Below is a small trained network, with its code and all its weights. Each question gives an input and a class and asks what happens when units are switched off, that is, made to give their printed mean instead of their output.

import numpy as np


def w(rows, s, z=0):
    codes = np.array(rows[::2]) - 128.0
    scale = np.full(codes.shape[1], s)
    scale[-1] = z or s
    return codes * scale


def f(y):
    return np.maximum(y, 0)


def log_softmax(a):
    a = a - a.max(-1, keepdims=True)
    return a - np.log(np.exp(a).sum(-1, keepdims=True))


def net(x, mask):
    res = np.array(x, float).reshape(1, 6) / 4 @ E
    y = f(res @ A[0][:, :-1].T + A[0][:, -1])
    res = res + np.where(mask, y, B[0][:, -1]) @ B[0][:, :-1]
    return log_softmax(res[-1] @ U[:, :-1].T + U[:, -1])


A, B = {}, {}
E = w([
[121,124,140,61,207,143,219,183],'x0',
[112,108,111,138,140,121,117,159],'x1',
[76,132,104,29,114,91,66,94],'x2',
[12,178,121,162,63,174,170,164],'x3',
[132,132,132,125,125,129,131,121],'x4',
[158,82,150,91,78,228,107,175],'x5',
],0.011)
A[0] = w([
[152,150,127,183,142,154,134,143,145],'N0',
[155,92,146,113,120,180,104,144,45],'N1',
[74,132,130,148,101,131,164,107,85],'N2',
[86,142,124,84,151,133,204,150,2],'N3',
[180,115,136,111,122,95,120,141,101],'N4',
[149,140,121,95,167,122,154,140,84],'N5',
[130,130,125,186,66,128,66,104,41],'N6',
[73,122,135,46,104,95,70,107,149],'N7',
[181,128,141,199,153,134,190,155,123],'N8',
[106,166,132,61,114,105,67,132,160],'N9',
[111,132,129,159,172,60,128,99,77],'N10',
[158,117,106,181,124,151,169,114,158],'N11',
[161,127,125,193,106,133,132,125,93],'N12',
[131,106,115,104,132,136,172,141,48],'N13',
[107,161,130,152,145,98,121,127,52],'N14',
[152,133,117,142,139,140,159,142,130],'N15',
[173,96,146,83,71,209,84,176,58],'N16',
[25,162,152,123,84,145,137,132,126],'N17',
[109,128,129,116,116,204,110,142,72],'N18',
[161,136,164,193,138,150,160,137,170],'N19',
[132,110,135,112,143,133,114,96,84],'N20',
[121,173,143,152,134,30,154,128,58],'N21',
[97,141,151,158,110,46,165,125,75],'N22',
[153,135,112,175,144,157,145,126,129],'N23',
[132,136,122,182,86,142,25,106,31],'N24',
[137,154,128,128,154,146,120,95,87],'N25',
[92,132,125,50,142,116,131,126,122],'N26',
[165,129,134,191,114,118,137,152,147],'N27',
[126,106,147,69,174,168,192,150,28],'N28',
[122,132,115,82,103,98,125,119,120],'N29',
[86,165,111,161,88,169,164,139,107],'N30',
[113,151,107,161,154,48,174,90,70],'N31',
[97,156,120,89,132,120,100,136,138],'N32',
[150,126,122,143,71,106,129,131,45],'N33',
[154,95,99,125,104,187,125,128,47],'N34',
[252,99,133,104,180,81,70,126,102],'N35',
[119,162,135,133,149,136,121,122,141],'N36',
[121,118,156,148,99,99,97,128,40],'N37',
],0.015,0.0024)
B[0] = w([
[111,84,129,118,113,107,115,110,173],'N0',
[133,152,98,112,132,192,102,113,177],'N1',
[155,104,105,177,125,137,152,148,186],'N2',
[150,193,182,120,126,77,144,143,194],'N3',
[144,122,118,175,121,127,150,141,169],'N4',
[137,177,170,127,119,96,143,140,171],'N5',
[143,203,193,106,132,59,140,150,209],'N6',
[81,32,143,102,135,93,106,77,230],'N7',
[74,61,138,99,119,87,100,100,202],'N8',
[83,60,123,96,120,97,107,107,206],'N9',
[136,156,111,106,121,205,112,115,194],'N10',
[106,76,130,107,135,108,127,108,176],'N11',
[103,115,147,96,140,106,128,111,177],'N12',
[135,162,152,112,120,104,132,128,156],'N13',
[145,139,116,117,134,165,120,121,165],'N14',
[122,125,148,110,133,108,118,98,155],'N15',
[122,163,74,96,139,244,87,91,224],'N16',
[184,86,89,227,126,128,173,171,235],'N17',
[139,142,90,129,139,193,114,106,177],'N18',
[83,68,116,110,134,92,93,129,191],'N19',
[125,111,120,154,133,120,125,141,152],'N20',
[121,165,104,96,132,203,101,114,201],'N21',
[135,149,105,120,136,198,113,117,190],'N22',
[118,84,125,111,133,111,120,111,167],'N23',
[121,211,193,85,141,65,156,162,214],'N24',
[119,128,111,136,138,128,119,156,141],'N25',
[91,101,145,103,130,80,97,118,198],'N26',
[102,95,133,114,119,113,123,102,179],'N27',
[128,212,181,100,133,71,138,153,201],'N28',
[105,87,129,106,130,123,127,121,171],'N29',
[174,94,108,210,116,120,165,150,209],'N30',
[138,168,104,92,128,207,89,113,211],'N31',
[106,97,141,126,115,115,122,106,177],'N32',
[130,155,149,109,132,108,136,143,154],'N33',
[127,153,114,109,128,180,105,112,169],'N34',
[182,98,93,255,109,128,200,183,253],'N35',
[124,125,117,128,133,137,128,146,145],'N36',
[129,159,150,117,141,103,134,139,157],'N37',
],0.023,0.016)
U = w([
[30,7,160,70,102,58,93,61,255],'0',
[187,92,103,221,77,121,205,176,190],'1',
[132,199,95,58,137,237,68,81,5],'2',
[122,238,255,55,134,37,158,162,94],'3',
],0.0097,0.00092)

Each question gives the input, the list of numbers given to net, and the class t.
The units are the neurons (one row each of A and B). Each row of codes is followed by its name. A weight is (code - 128) times the scale printed after its matrix; where a second scale follows, it is the last column's (A, B and U).
mask holds one flag per neuron, in row order. A switched-off neuron (its flag False) gives its mean, the last column of its row in B, instead of its output. The means were averaged over made-up inputs and are rounded, as every weight is.
A unit's drop is (log p(t) with every unit on - log p(t) with that unit switched off) / (log p(t) with every unit on - log p(t) with every unit switched off).
The circuit of an input: a set's keep is (log p(t) with only the set's units on - log p(t) with every unit switched off) / (log p(t) with every unit on - log p(t) with every unit switched off). Starting from the 12 units with the biggest drops (on a tie, the unit counted first), units are removed one at a time, each time the one whose removal leaves the highest keep (on an exact tie, the one counted first), for as long as the keep stays at least 0.8.
circuit, biggest first: the units of the circuit, biggest drop first
k most important neurons: the k neurons with the biggest drops, biggest first
drop of u: that unit's drop, to one decimal
input [-4,0,-7,2,4,-8], class 2: circuit, biggest first => [N31]
input [-3,-1,-3,2,-5,-4], class 2: 4 most important neurons => [N7 N35 N9 N31]
input [8,-2,4,8,3,0], class 1: 2 most important neurons => [N17 N30]
input [-8,1,-4,-6,-2,8], class 2: 4 most important neurons => [N16 N1 N34 N28]
input [3,-7,-6,-1,7,6], class 0: 3 most important neurons => [N8 N19 N31]
input [1,4,-5,5,2,-2], class 0: 2 most important neurons => [N35 N8]
input [3,-3,6,-6,-5,-7], class 2: 2 most important neurons => [N31 N10]
input [-1,2,7,8,3,4], class 1: 3 most important neurons => [N17 N30 N8]
input [-1,-1,7,-8,1,-4], class 1: 2 most important neurons => [N35 N8]
input [-3,-5,-5,5,-5,4], class 0: 4 most important neurons => [N35 N19 N8 N12]
input [7,0,-6,0,5,-4], class 3: 4 most important neurons => [N28 N3 N7 N5]
input [-6,-5,-8,7,2,-5], class 0: 3 most important neurons => [N35 N8 N19]
input [7,7,-8,2,-2,6], class 0: 2 most important neurons => [N8 N19]
input [7,-1,-2,3,-2,-5], class 3: circuit, biggest first => [N3]
input [-5,-8,-4,4,-7,3], class 3: 4 most important neurons => [N6 N35 N24 N7]
input [-6,4,-1,5,7,-6], class 2: 3 most important neurons => [N35 N22 N31]
input [5,5,-8,7,-8,2], class 0: drop of N8 => 1.5
input [-4,0,-7,-7,3,-3], class 0: drop of N12 => 0.8
input [-6,4,-8,7,7,4], class 0: drop of N15 => 0.0
input [-7,6,-2,-8,-7,3], class 1: circuit, biggest first => [N35]
input [-5,2,1,7,7,4], class 1: drop of N17 => 0.7
